Here is a tiny trained network, its code and every weight. The questions are about switching its units off for an input and a class, where a switched-off unit gives its printed mean instead of its output.

import numpy as np


def w(rows, s, z=0):
    codes = np.array(rows[::2]) - 128.0
    scale = np.full(codes.shape[1], s)
    scale[-1] = z or s
    return codes * scale


def f(y):
    return np.maximum(y, 0)


def log_softmax(a):
    a = a - a.max(-1, keepdims=True)
    return a - np.log(np.exp(a).sum(-1, keepdims=True))


def net(x, mask):
    res = np.array(x, float).reshape(1, 5) / 4 @ E
    y = f(res @ A[0][:, :-1].T + A[0][:, -1])
    res = res + np.where(mask, y, B[0][:, -1]) @ B[0][:, :-1]
    return log_softmax(res[-1] @ U[:, :-1].T + U[:, -1])


A, B = {}, {}
E = w([
[129,127,129,129,128],'x0',
[157,138,36,147,41],'x1',
[103,228,157,196,108],'x2',
[3,151,124,62,82],'x3',
[192,151,205,59,58],'x4',
],0.0075)
A[0] = w([
[148,44,116,54,121,76],'n0',
[121,131,160,119,155,31],'n1',
[172,158,162,35,98,122],'n2',
[182,166,230,49,34,115],'n3',
[158,146,48,137,50,46],'n4',
[99,121,199,93,189,2],'n5',
[136,79,87,67,173,68],'n6',
[174,148,161,72,52,104],'n7',
[140,62,110,54,128,38],'n8',
[99,120,208,115,191,48],'n9',
[151,88,106,60,132,35],'n10',
[134,119,27,166,87,53],'n11',
[81,130,141,39,69,71],'n12',
[141,131,88,144,80,53],'n13',
[42,111,71,139,175,118],'n14',
[96,89,184,127,220,71],'n15',
[144,77,145,81,97,90],'n16',
[135,126,117,164,193,103],'n17',
[73,137,153,76,127,94],'n18',
[40,162,145,129,60,90],'n19',
[54,120,90,121,128,101],'n20',
[96,174,134,208,130,47],'n21',
[193,129,176,167,115,132],'n22',
[93,176,140,187,144,93],'n23',
[113,208,161,185,99,49],'n24',
[131,206,156,145,107,77],'n25',
[46,131,129,33,64,103],'n26',
[127,130,218,89,145,101],'n27',
[145,135,103,132,66,79],'n28',
[135,218,138,135,118,48],'n29',
[102,128,160,133,195,59],'n30',
[119,208,175,155,107,54],'n31',
[2,178,111,121,120,97],'n32',
[217,130,112,188,131,90],'n33',
[153,132,45,124,64,46],'n34',
[143,139,78,125,46,78],'n35',
[145,116,71,146,72,24],'n36',
[116,34,87,113,154,62],'n37',
],0.0086,0.0037)
B[0] = w([
[80,81,153,186,79,192],'n0',
[88,194,186,109,136,135],'n1',
[92,108,62,162,139,204],'n2',
[99,151,1,147,176,253],'n3',
[97,164,191,77,132,202],'n4',
[115,183,188,94,139,164],'n5',
[79,85,145,192,77,176],'n6',
[69,188,85,122,163,209],'n7',
[112,70,168,203,66,173],'n8',
[86,181,169,82,112,176],'n9',
[90,90,169,206,88,160],'n10',
[85,199,161,71,156,199],'n11',
[199,97,141,146,198,196],'n12',
[118,179,191,93,134,161],'n13',
[150,141,67,138,165,216],'n14',
[78,181,157,84,102,191],'n15',
[96,91,133,192,125,168],'n16',
[151,158,105,99,169,177],'n17',
[185,113,137,125,155,174],'n18',
[189,87,145,128,164,202],'n19',
[173,128,106,132,168,184],'n20',
[94,68,116,185,94,172],'n21',
[196,106,114,133,172,194],'n22',
[87,76,118,168,87,175],'n23',
[109,59,156,172,66,181],'n24',
[109,52,150,187,71,171],'n25',
[203,84,167,136,178,226],'n26',
[83,197,134,76,124,177],'n27',
[96,173,173,82,143,170],'n28',
[105,61,150,193,89,162],'n29',
[86,189,158,69,123,163],'n30',
[99,82,160,191,61,173],'n31',
[179,92,120,117,166,220],'n32',
[200,96,161,140,201,211],'n33',
[91,179,194,87,138,193],'n34',
[114,179,191,90,149,193],'n35',
[75,181,200,70,123,168],'n36',
[80,76,120,194,76,188],'n37',
],0.0084,0.0062)
U = w([
[79,33,179,218,20,30],'0',
[87,211,211,48,125,12],'1',
[254,77,152,138,211,51],'2',
[99,151,29,151,167,202],'3',
[149,109,113,134,130,253],'4',
],0.0085,0.0054)

Each question gives the input, the list of numbers given to net, and the class t.
The units are the neurons (one row each of A and B). Each row of codes is followed by its name. A weight is (code - 128) times the scale printed after its matrix; where a second scale follows, it is the last column's (A, B and U).
mask holds one flag per neuron, in row order. A switched-off neuron (its flag False) gives its mean, the last column of its row in B, instead of its output. The means were averaged over made-up inputs and are rounded, as every weight is.
A unit's drop is (log p(t) with every unit on - log p(t) with that unit switched off) / (log p(t) with every unit on - log p(t) with every unit switched off).
The circuit of an input: a set's keep is (log p(t) with only the set's units on - log p(t) with every unit switched off) / (log p(t) with every unit on - log p(t) with every unit switched off). Starting from the 12 units with the biggest drops (on a tie, the unit counted first), units are removed one at a time, each time the one whose removal leaves the highest keep (on an exact tie, the one counted first), for as long as the keep stays at least 0.8.
units of the circuit, in order: the units of the circuit, biggest drop first
most important unit: the unit with the biggest drop
top k neurons: the k neurons with the biggest drops, biggest first
drop of u: that unit's drop, to one decimal
input [4,0,-7,-2,8], class 3: units of the circuit, in order => [n3]
input [2,1,-4,2,5], class 3: units of the circuit, in order => [n3; n2]
input [-1,-6,-6,7,-3], class 2: top 2 neurons => [n26; n12]
input [2,-7,-8,2,-6], class 0: units of the circuit, in order => [n37; n6]
input [8,-8,-7,-2,-7], class 1: top 2 neurons => [n15; n30]
input [8,2,7,8,-8], class 2: top 2 neurons => [n32; n19]
input [4,2,-2,5,8], class 3: top 3 neurons => [n3; n7; n2]
input [3,-6,-1,-5,6], class 1: top 2 neurons => [n27; n9]
input [8,7,8,2,-7], class 0: top 2 neurons => [n21; n24]
input [7,-5,8,8,-7], class 0: top 3 neurons => [n23; n21; n24]
input [-6,1,-7,-1,-7], class 0: top 3 neurons => [n37; n6; n3]
input [-3,-7,-2,8,-3], class 2: top 2 neurons => [n26; n32]
input [-7,8,-7,8,-7], class 1: top 2 neurons => [n11; n34]
input [7,4,-6,8,5], class 2: most important unit => n26
input [0,-3,-5,3,8], class 3: drop of n2 => 0.1
input [-6,2,-6,-3,4], class 0: drop of n36 => 0.0
input [4,-5,-5,5,2], class 0: drop of n33 => 0.2
